Here is a tiny trained network, its code and every weight. The questions are about switching its units off for an input and a class, where a switched-off unit gives its printed mean instead of its output.

import numpy as np


def w(rows, s, z=0):
    codes = np.array(rows[::2]) - 128.0
    scale = np.full(codes.shape[1], s)
    scale[-1] = z or s
    return codes * scale


def norm(h):
    return h / np.sqrt((h * h).mean(-1, keepdims=True) + 1e-5)


def f(y):
    return np.maximum(y, 0)


def log_softmax(a):
    a = a - a.max(-1, keepdims=True)
    return a - np.log(np.exp(a).sum(-1, keepdims=True))


def net(x, mask):
    res = np.array(x, float).reshape(1, 4) / 4 @ E
    u = 0
    for l in range(4):
        y = f(norm(res) @ A[l][:, :-1].T + A[l][:, -1])
        res = res + np.where(mask[u : u + 4], y, B[l][:, -1]) @ B[l][:, :-1]
        u += 4
    return log_softmax(norm(res)[-1] @ U[:, :-1].T + U[:, -1])


A, B = {}, {}
E = w([
[123,66,133,181,94,101,254,154,101,122,91],'x0',
[168,48,131,183,98,74,121,132,149,45,52],'x1',
[155,98,181,72,165,164,188,100,115,128,162],'x2',
[137,145,134,132,121,118,134,125,134,129,128],'x3',
],0.0075)
A[0] = w([
[129,116,100,200,111,129,160,177,126,83,142,60],'L0N1',
[64,168,59,183,76,149,159,192,118,255,181,8],'L0N2',
[177,134,223,46,136,142,80,97,109,111,87,70],'L0N3',
[118,171,74,135,201,141,236,158,56,246,177,98],'L0N4',
],0.0052,0.0015)
B[0] = w([
[107,67,82,185,157,142,147,83,204,123,161,190],'L0N1',
[129,103,127,146,129,116,127,2,144,195,5,229],'L0N2',
[165,107,77,115,110,182,155,66,116,197,118,195],'L0N3',
[172,123,126,152,80,192,89,128,79,128,181,253],'L0N4',
],0.0091,0.0053)
A[1] = w([
[140,141,180,167,2,116,173,245,57,158,179,154],'L1N1',
[159,97,129,166,90,113,71,138,127,120,112,87],'L1N2',
[65,120,165,102,146,163,213,123,154,108,84,1],'L1N3',
[131,165,174,139,123,160,75,101,79,186,117,203],'L1N4',
],0.0065,0.0013)
B[1] = w([
[125,61,152,169,254,179,100,108,26,176,135,168],'L1N1',
[87,150,35,39,66,174,113,134,64,189,157,191],'L1N2',
[152,147,93,101,54,88,165,86,140,90,84,152],'L1N3',
[114,116,156,177,148,24,187,206,93,63,178,253],'L1N4',
],0.0079,0.0059)
A[2] = w([
[96,79,95,201,147,47,216,133,50,39,37,223],'L2N1',
[70,141,180,169,194,86,100,111,47,137,98,44],'L2N2',
[197,174,212,115,126,136,28,116,154,89,147,104],'L2N3',
[254,61,129,89,170,158,117,66,172,94,101,6],'L2N4',
],0.0052,0.0017)
B[2] = w([
[110,200,155,89,161,126,116,132,129,133,142,254],'L2N1',
[101,132,158,106,173,147,67,169,188,134,104,163],'L2N2',
[144,139,87,138,147,132,140,134,80,91,5,153],'L2N3',
[100,141,148,134,107,153,117,74,83,204,144,186],'L2N4',
],0.012,0.0068)
A[3] = w([
[25,152,175,158,159,75,53,200,131,104,93,240],'L3N1',
[45,231,44,196,232,95,147,251,183,98,166,3],'L3N2',
[188,159,224,2,208,154,217,145,61,98,231,119],'L3N3',
[188,145,13,119,94,133,54,179,116,74,225,216],'L3N4',
],0.0056,0.00062)
B[3] = w([
[200,85,186,187,170,196,114,194,194,45,197,207],'L3N1',
[205,41,197,178,208,201,111,192,11,205,213,222],'L3N2',
[113,138,91,131,87,59,97,207,235,40,83,254],'L3N3',
[54,172,139,2,42,36,232,89,245,60,76,189],'L3N4',
],0.0079,0.0068)
U = w([
[145,98,166,207,211,206,98,226,84,100,209,146],'0',
[85,190,99,2,72,53,152,165,184,51,99,253],'1',
[100,149,73,129,121,173,117,21,46,233,94,67],'2',
],0.0086,0.0006)

Each question gives the input, the list of numbers given to net, and the class t.
The units are the neurons (one row each of A and B). Each row of codes is followed by its name. A weight is (code - 128) times the scale printed after its matrix; where a second scale follows, it is the last column's (A, B and U).
mask holds one flag per neuron, layer by layer. A switched-off neuron (its flag False) gives its mean, the last column of its row in B, instead of its output. The means were averaged over made-up inputs and are rounded, as every weight is.
A unit's drop is (log p(t) with every unit on - log p(t) with that unit switched off) / (log p(t) with every unit on - log p(t) with every unit switched off).
The circuit of an input: a set's keep is (log p(t) with only the set's units on - log p(t) with every unit switched off) / (log p(t) with every unit on - log p(t) with every unit switched off). Starting from the 12 units with the biggest drops (on a tie, the unit counted first), units are removed one at a time, each time the one whose removal leaves the highest keep (on an exact tie, the one counted first), for as long as the keep stays at least 0.8.
circuit, biggest first: the units of the circuit, biggest drop first
most important unit: the unit with the biggest drop
top k neurons: the k neurons with the biggest drops, biggest first
top k neurons in layer l: the k neurons of layer l with the biggest drops, biggest first
drop when u is switched off: that unit's drop, to one decimal
input [5,-3,-2,-4], class 2: circuit, biggest first : (L0N2)
input [-1,3,7,2], class 2: top 2 neurons : (L2N4; L1N4)
input [-6,1,7,8], class 2: top 3 neurons : (L2N4; L0N3; L2N1)
input [3,1,8,-2], class 1: top 2 neurons in layer 3 : (L3N3; L3N2)
input [0,-8,5,5], class 1: top 3 neurons : (L3N3; L3N2; L2N4)
input [2,8,8,-4], class 1: top 3 neurons : (L2N1; L0N2; L3N3)
input [-6,2,4,3], class 2: top 2 neurons : (L2N4; L0N3)
input [0,3,7,-1], class 2: top 3 neurons : (L1N4; L2N4; L0N3)
input [3,8,8,1], class 1: top 3 neurons : (L2N1; L0N2; L3N3)
input [-3,4,-2,7], class 1: top 2 neurons : (L1N2; L3N4)
input [7,-6,-3,7], class 2: drop when L0N2 is switched off : 2.4
input [-2,-5,2,3], class 1: drop when L0N4 is switched off : 0.9
input [5,5,5,8], class 1: drop when L2N1 is switched off : 0.3
input [5,-6,-2,5], class 2: most important unit : L0N2
